[-88,38,36,-42,128,-52,-48,7,198,25,56,84,49,164,-214,-137,93,164,96,-107,-81,74,219,-104,57,-166,-56,-76,285,3,-146,84,149,-77,-24,-129,36] => (129)
[229,-84,1,56,-155,-44,6,77,-178,-24,-318,49,-113,-192,-73,-234,-233,-267,-196,9,-63,73,-207,-34,-82,-109,453,207,-237,-237,-86,76,-91,242,-22,0,-325] => (43)
[135,6,-45,-120,23,-19,-95,61,-5,75,-51,102,-27,62,-120,-387,-35,18,-154,53,-191,57,97,-357,157,-187,348,-14,-94,-50,86,192,47,86,11,-98,40] => (66)
[-158,9,105,-52,74,-188,7,-47,185,72,164,-16,67,65,42,264,136,136,51,-158,31,-178,16,83,10,126,-302,-89,265,224,-116,-47,156,-129,-7,-100,79] => (174)
[-59,-276,-53,263,19,-5,103,140,70,4,-274,-234,-31,205,-352,-65,8,-209,100,-105,-16,152,-20,14,-86,-48,37,191,137,19,-64,32,72,42,-69,-143,-8] => (66)
[132,53,106,107,-201,274,-58,2,-202,-88,-238,114,-146,-391,135,-19,-149,-142,-95,3,96,18,-202,94,-18,139,366,57,-42,-165,-268,-26,-127,229,-46,111,-436] => (174)
[-91,-99,-116,176,76,138,-175,1,-56,31,10,-66,24,145,-412,-360,0,-89,534,45,-242,177,301,-127,-59,-240,238,32,-90,-134,-99,-187,-350,53,96,26,-149] => (4)
[-248,-37,-29,2,60,69,-87,-130,-29,66,177,-79,63,55,130,300,142,-3,295,9,-76,-220,-2,216,-101,198,-129,-56,-169,216,101,-238,-275,-203,57,160,76] => (6)
[-74,-150,-49,373,-11,276,161,-57,-204,-76,-30,-205,-17,-164,108,237,15,-178,446,116,69,192,-47,203,-169,161,-183,68,-145,-101,-11,-315,-268,-20,149,189,-71] => (8)
[152,-205,50,158,-83,-149,70,95,25,27,-358,-141,-60,-94,-66,-20,-10,-221,-149,-58,-123,111,-204,4,-98,148,291,220,34,-9,-94,104,66,157,34,-178,-68] => (105)
[379,-82,43,-71,-211,-446,49,119,86,134,-312,-139,-66,-33,231,101,-88,-129,-899,-101,-68,-192,-433,66,37,378,281,205,13,265,45,412,328,158,-77,-374,7] => (8)
[14,-17,27,-1,13,57,-227,-111,-56,57,273,-39,37,-152,260,108,147,164,372,188,-356,-163,62,46,-14,292,116,-38,-146,220,133,-150,-313,-86,281,32,262] => (8)
[-32,-13,-17,-278,115,-436,-180,18,293,204,135,18,129,393,-233,-119,80,164,-180,-183,-229,-236,136,-111,125,-131,45,-2,161,283,27,224,171,-122,-99,-309,194] => (129)
[107,60,-123,-72,62,110,-201,80,26,12,88,30,27,52,-56,-334,45,112,3,106,-265,-10,195,-249,168,-71,311,-66,-75,86,132,148,-97,44,52,-68,139] => (53)
[-11,176,-19,17,103,346,197,-49,-94,-166,126,163,12,-176,282,125,-1,215,96,102,262,163,61,23,114,-76,-436,-140,94,-177,39,-27,189,-87,22,143,74] => (66)
[-57,-140,-62,-14,48,-68,-100,44,24,90,-8,-85,40,255,-315,-221,-10,-27,146,-8,-224,13,153,-98,-22,-159,178,85,-115,40,101,-29,-138,-51,-57,-28,44] => (129)
[244,144,-107,-36,36,366,84,84,-78,-115,-6,176,17,-184,171,-274,-57,95,-97,183,85,194,102,-229,240,-181,71,-48,65,-154,155,218,218,59,60,-22,97] => (8)
[175,101,-78,176,-49,466,219,141,-25,-178,-208,22,-31,-250,303,-56,44,3,-172,69,197,273,-73,4,182,130,-86,2,198,-15,93,218,291,57,-43,-37,53] => (129)
[162,-31,-16,-154,-5,-337,46,111,196,125,-92,-10,70,148,39,-5,22,17,-546,-100,-96,-175,-154,-74,117,31,74,95,100,206,141,374,395,-16,-42,-330,208] => (8)
[-42,-34,-120,147,108,65,-104,11,80,-5,118,-205,103,-24,84,144,227,136,344,59,-255,-73,101,101,21,227,-88,-19,32,246,156,-57,-132,-111,234,-52,320] => (4)
[5,72,-62,29,74,246,178,-13,-34,-66,182,21,102,-129,275,135,115,109,141,127,124,88,76,-69,119,24,-361,-120,0,36,243,-60,149,-134,99,67,251] => (8)
[-109,298,232,-66,-34,54,252,-163,41,-166,118,195,-5,-297,423,652,-49,139,-122,-78,383,-130,-269,423,-202,235,-564,-105,314,-129,-341,-52,249,-73,-90,56,-237] => (105)
[-34,-177,-62,273,-21,156,314,113,-96,-84,-341,-90,-90,-79,-221,-108,-66,-394,67,-69,213,391,-69,-117,-112,-230,-22,116,-9,-254,-76,-69,98,116,-33,73,-243] => (43)
[271,-90,36,-51,-147,-305,-107,142,160,70,-81,-124,39,-110,256,28,105,76,-360,-39,-352,-233,-201,19,129,390,306,137,58,433,140,276,158,74,77,-350,249] => (43)
[33,189,-112,-226,76,36,153,-83,-106,44,334,-32,114,47,385,241,15,185,-276,103,131,-185,-7,-89,89,46,-400,-169,-310,126,521,-2,13,-227,-5,192,304] => (174)
[-8,53,-93,-16,88,290,-123,-44,-6,-13,277,-4,106,-92,190,-102,201,237,438,200,-264,47,279,-77,118,79,-34,-117,-19,168,216,-81,-132,-133,218,10,315] => (78)
[31,-116,72,-110,-60,-324,130,-26,12,110,-117,-135,-40,108,82,269,-71,-124,-503,-90,89,-218,-356,168,-109,192,-98,91,-127,149,55,112,118,-47,-184,-20,31] => (53)
[106,-225,37,-242,-90,-501,-252,-3,23,279,-78,-199,-28,286,-90,-45,-54,-100,-384,-26,-433,-440,-285,-3,-105,207,428,199,-378,341,200,138,-215,10,-83,-146,88] => (53)
[-160,31,-80,-57,148,251,15,-126,-175,32,229,65,-11,48,7,-96,42,69,350,160,-32,104,196,-173,5,-185,-142,-146,-292,-121,212,-220,-249,-170,68,286,118] => (66)
[159,326,26,-116,-30,382,169,53,-15,-192,-147,321,-67,-222,186,-184,-123,99,-466,2,391,179,-38,-99,224,-180,-58,-146,259,-225,-198,292,428,121,-236,10,-232] => (53)
[-93,79,133,-241,27,-321,-47,-110,87,82,78,143,17,122,-63,182,-57,115,-221,-173,64,-286,-106,87,-51,-79,-188,-28,45,1,-156,43,171,-55,-172,-29,-77] => (66)
[216,49,135,40,-250,44,160,56,-84,-67,-421,29,-161,-331,372,215,-120,-161,-706,-79,257,-35,-486,225,-9,387,117,111,55,-15,-146,230,284,178,-191,-17,-296] => (129)
[-282,-158,107,-28,-50,-476,-105,-114,100,200,-85,-159,10,194,-244,344,57,-213,-63,-286,-72,-375,-257,295,-283,179,35,118,-94,218,-228,-154,-154,-68,-131,18,-164] => (4)
[-69,-46,-112,69,157,133,-120,-84,74,55,393,-161,184,125,181,187,262,269,598,126,-243,-57,259,65,73,210,-312,-118,-2,386,276,-182,-202,-269,257,-6,422] => (6)
[-79,-260,-57,188,-5,-181,138,112,25,72,-398,-139,-54,171,-485,-241,-83,-444,-45,-176,27,218,-78,-190,-164,-273,247,199,-13,-163,-151,6,34,154,-84,-73,-274] => (4)
[-159,-50,82,49,4,51,114,-116,-141,-29,-67,12,-66,35,-113,144,-112,-140,27,-48,240,11,-98,95,-175,-87,-187,-5,-166,-211,-97,-197,-89,-37,-186,253,-206] => (66)
[-20,199,23,-73,20,255,-8,-46,-59,-46,96,164,-1,-101,104,-10,-17,95,-53,10,134,-33,54,-27,87,-48,-36,-137,-11,-68,-32,-9,7,-39,-75,140,-124] => (174)
[169,-300,-92,201,-74,-218,2,201,158,80,-199,-325,76,22,0,-45,170,-73,26,38,-410,71,-97,11,19,309,295,242,79,362,172,151,46,57,195,-398,292] => (78)
[-41,8,-44,-340,75,-211,-112,-20,63,160,152,120,55,231,-158,-244,-54,12,-234,-61,-75,-145,90,-295,123,-257,134,-113,-178,66,109,109,56,-53,-158,-17,28] => (53)
[93,-115,80,-7,-185,-415,24,93,192,127,-356,-159,-36,30,87,248,48,-190,-632,-244,-4,-238,-416,236,-84,362,169,201,155,307,-131,271,293,92,-140,-317,-110] => (78)
[144,109,26,73,-58,300,-42,15,-131,-161,-36,187,-1,-291,69,-201,-107,119,221,120,-13,193,117,-2,82,-104,119,3,37,-269,-129,-53,-58,136,68,55,-183] => (129)
[-253,-28,-70,-260,157,-378,-20,-79,191,245,143,74,60,588,-564,-278,-51,-207,-146,-265,95,-11,224,-238,-38,-522,-66,-95,-5,-20,-99,62,49,-137,-302,-73,-161] => (78)
[131,-222,-85,77,-22,-275,38,119,133,77,-144,-232,102,85,49,184,89,-84,-122,-35,-205,-128,-165,109,-31,204,52,208,-30,236,211,151,100,-23,119,-260,273] => (105)
[169,-86,-249,102,94,144,-34,173,14,25,28,-213,85,57,53,-117,144,30,23,125,-233,36,126,-198,200,89,130,29,-113,246,467,160,-59,-62,198,-117,429] => (174)
[346,-139,109,-17,-250,-313,103,129,28,32,-381,-147,-93,-194,348,179,-105,-110,-792,-30,-86,-187,-551,215,-6,482,251,246,-30,253,53,342,264,175,-119,-284,54] => (53)
[-211,-267,37,407,-14,64,93,-36,-44,-28,-181,-289,-15,-133,-72,342,132,-199,582,-7,-77,144,-126,320,-328,240,-102,159,32,3,-161,-323,-237,-13,203,88,-76] => (78)
[49,-98,27,-33,-65,-414,253,-21,61,105,-163,-142,4,44,269,514,37,-146,-551,-177,146,-173,-432,203,-136,271,-320,140,-70,232,184,168,276,-87,-86,-128,207] => (129)
[326,39,-50,-56,-195,141,-116,80,-214,-3,-172,55,-71,-292,274,-161,-127,-144,-326,124,-111,-89,-209,-40,124,196,527,97,-341,34,177,137,-142,172,13,11,-127] => (6)
[151,-248,-37,296,-100,-103,265,154,-8,-49,-383,-250,-32,-89,71,210,-18,-293,-157,-79,46,87,-362,197,-151,169,3,317,13,54,29,122,175,95,63,-177,25] => (43)
[25,-94,-119,165,27,145,226,23,-134,-17,-95,-140,-29,21,110,102,-16,-86,26,66,136,197,-65,-15,-36,2,-247,32,-163,-68,211,-64,14,-52,34,59,59] => (66)
[42,141,-68,-62,113,274,172,-5,-13,-96,157,26,102,-20,261,79,40,185,-38,137,128,74,113,-27,134,-1,-359,-109,21,9,298,74,183,-154,-8,85,290] => (105)
[236,93,-180,-120,77,216,-3,140,-6,-11,-39,183,70,81,-208,-556,-78,-27,-102,98,-92,224,274,-478,246,-482,322,-17,-76,-227,218,274,119,91,-46,-92,30] => (105)
[70,58,-140,-127,53,94,114,94,35,18,11,76,68,79,-90,-340,14,-31,-158,33,68,204,171,-347,181,-288,3,-82,-26,-41,230,149,226,-22,-76,-42,87] => (78)
[113,6,83,-105,-146,-80,-328,41,-76,75,-217,155,-156,-75,-292,-357,-190,-193,-224,-119,-128,-117,-74,-139,-7,-99,724,90,-105,-119,-326,78,-181,275,-130,-22,-509] => (174)
[88,79,-73,-6,62,352,1,66,-99,-103,55,102,6,-30,-41,-337,-40,152,117,139,-38,197,215,-227,199,-201,60,-59,-45,-127,154,56,17,8,-44,57,101] => (66)
[108,36,48,-17,-48,-77,-64,16,62,-20,-31,49,3,-120,157,78,8,121,-95,-38,-62,-101,-97,139,44,157,47,47,152,68,-100,130,96,36,14,-133,12] => (129)
[158,71,6,130,-39,212,15,-29,-143,-108,27,-79,-17,-362,414,246,27,116,27,152,-57,-52,-119,173,-5,366,-31,-14,-93,30,104,-66,-150,12,182,88,72] => (174)
[-25,87,-226,168,221,480,122,122,-47,-154,-32,43,33,5,-172,-401,43,54,341,140,-35,442,382,-298,158,-384,-21,-103,35,-230,208,15,-7,-33,72,82,104] => (6)
[55,12,20,-12,-20,-39,48,7,74,-12,12,-24,75,-113,165,140,97,65,0,-4,-68,-36,-34,12,34,130,-108,-9,47,104,70,14,114,-19,57,-65,124] => (105)
[238,-194,-7,67,-205,-230,-6,131,-41,46,-410,-76,-67,-88,-71,-113,-115,-314,-328,-61,-99,-6,-315,4,-87,68,477,290,-116,0,-54,181,23,233,-21,-201,-198] => (78)
[141,0,1,-100,-7,-213,218,60,124,18,-131,-15,31,22,182,139,-9,6,-489,-111,86,-73,-236,64,55,51,-178,82,134,151,79,303,414,-45,-75,-217,146] => (43)
[220,275,-81,-255,64,180,-109,21,38,-13,302,92,86,-35,411,-101,86,451,-211,138,-65,-87,207,-114,356,135,-145,-185,174,289,298,263,210,-92,45,-143,361] => (43)
[-202,-153,-7,282,134,172,109,52,106,-60,-154,-73,10,67,-317,-42,88,-101,423,-72,7,272,124,15,-90,-169,-117,25,262,-99,-212,-73,38,-5,36,-29,-16] => (53)
[-196,-205,-102,364,119,151,125,126,175,-3,-153,-284,63,184,-257,127,204,-108,380,-149,-18,142,66,132,-68,18,-175,111,293,161,-44,-37,50,-100,61,-157,111] => (174)
[118,-57,74,27,-86,-43,44,67,-21,-17,-237,-2,-83,2,-124,-134,-142,-123,-290,-50,35,78,-109,8,5,-22,179,112,44,-108,-111,147,100,125,-166,-57,-178] => (129)
[-121,-42,-4,369,62,388,109,-7,-106,-163,-133,-29,-70,-119,-179,-87,-23,-111,524,-5,171,388,145,71,-110,-138,-131,2,228,-289,-312,-195,-116,94,33,139,-293] => (43)
[-347,-143,-37,-92,150,-273,-48,-162,42,164,241,-34,67,511,-592,-50,-30,-250,320,-164,-14,-96,212,-80,-261,-413,-38,-6,-273,-81,-106,-264,-345,-199,-198,182,-117] => (105)
[-149,127,44,91,3,374,88,-81,-156,-142,-105,147,-66,-205,-3,79,-74,-91,167,-1,264,137,-10,137,-108,-78,-98,-68,-13,-325,-238,-179,-74,28,-108,292,-364] => (105)
[100,123,-6,-192,40,-121,-85,-57,20,106,204,62,34,112,134,-17,-35,163,-249,5,-22,-170,65,-69,137,47,-50,-103,-4,149,81,127,34,-61,-57,-89,74] => (174)
[-37,9,-58,-24,123,161,5,45,92,-32,189,-99,95,126,74,22,145,227,162,63,-73,-24,168,35,140,27,-248,-44,138,237,249,60,110,-183,20,-51,375] => (43)
[-6,-108,-96,47,-12,-150,-18,12,7,111,-8,-145,37,117,-36,16,38,-52,21,-5,-90,14,10,24,-46,74,4,32,-87,129,121,-18,-87,-38,37,-50,51] => (78)
[387,6,-25,160,-216,276,147,127,-235,-115,-399,-8,-114,-397,287,-175,-228,-136,-422,114,96,297,-233,-1,96,168,265,118,-99,-252,62,194,122,294,-29,-7,-256] => (129)
[-74,-19,40,-44,-4,-85,9,-61,-33,58,124,17,36,-39,49,121,15,1,88,-17,-44,-101,-2,-8,-29,15,-80,-42,-140,53,44,-163,-110,-68,39,76,-12] => (174)
[308,3,-20,69,-97,165,23,85,-24,-111,-149,-26,21,-323,342,78,-11,62,-88,128,-85,29,-140,119,103,254,119,107,86,38,55,167,122,113,152,-156,82] => (105)
[80,100,-246,39,164,429,-69,107,38,-49,248,15,167,82,-16,-457,171,297,517,223,-245,299,471,-270,314,-206,-31,-113,97,128,347,96,-40,-126,182,-143,429] => (78)
[-14,25,36,23,-68,103,90,-5,-47,-18,-123,-1,-73,-121,193,176,8,-59,-232,-63,154,-38,-209,111,10,168,-81,11,-4,35,-27,42,129,23,-113,44,-78] => (66)
[-288,-173,77,-101,107,-459,-139,-80,179,245,3,-28,-32,391,-552,-82,-1,-166,53,-266,-168,-171,63,-87,-211,-243,193,29,38,31,-286,-67,-133,-62,-118,-66,-200] => (174)
[16,30,8,-5,42,196,48,-20,-78,-67,33,37,10,-56,103,-51,-59,30,52,77,41,71,58,14,74,-42,-49,-27,-50,-40,99,-26,-4,-35,-59,99,27] => (6)
[83,119,38,-75,51,104,-97,21,105,-31,215,34,101,2,132,-8,75,340,37,61,-158,-131,161,17,176,107,-44,-73,195,204,72,100,62,-95,32,-127,218] => (174)
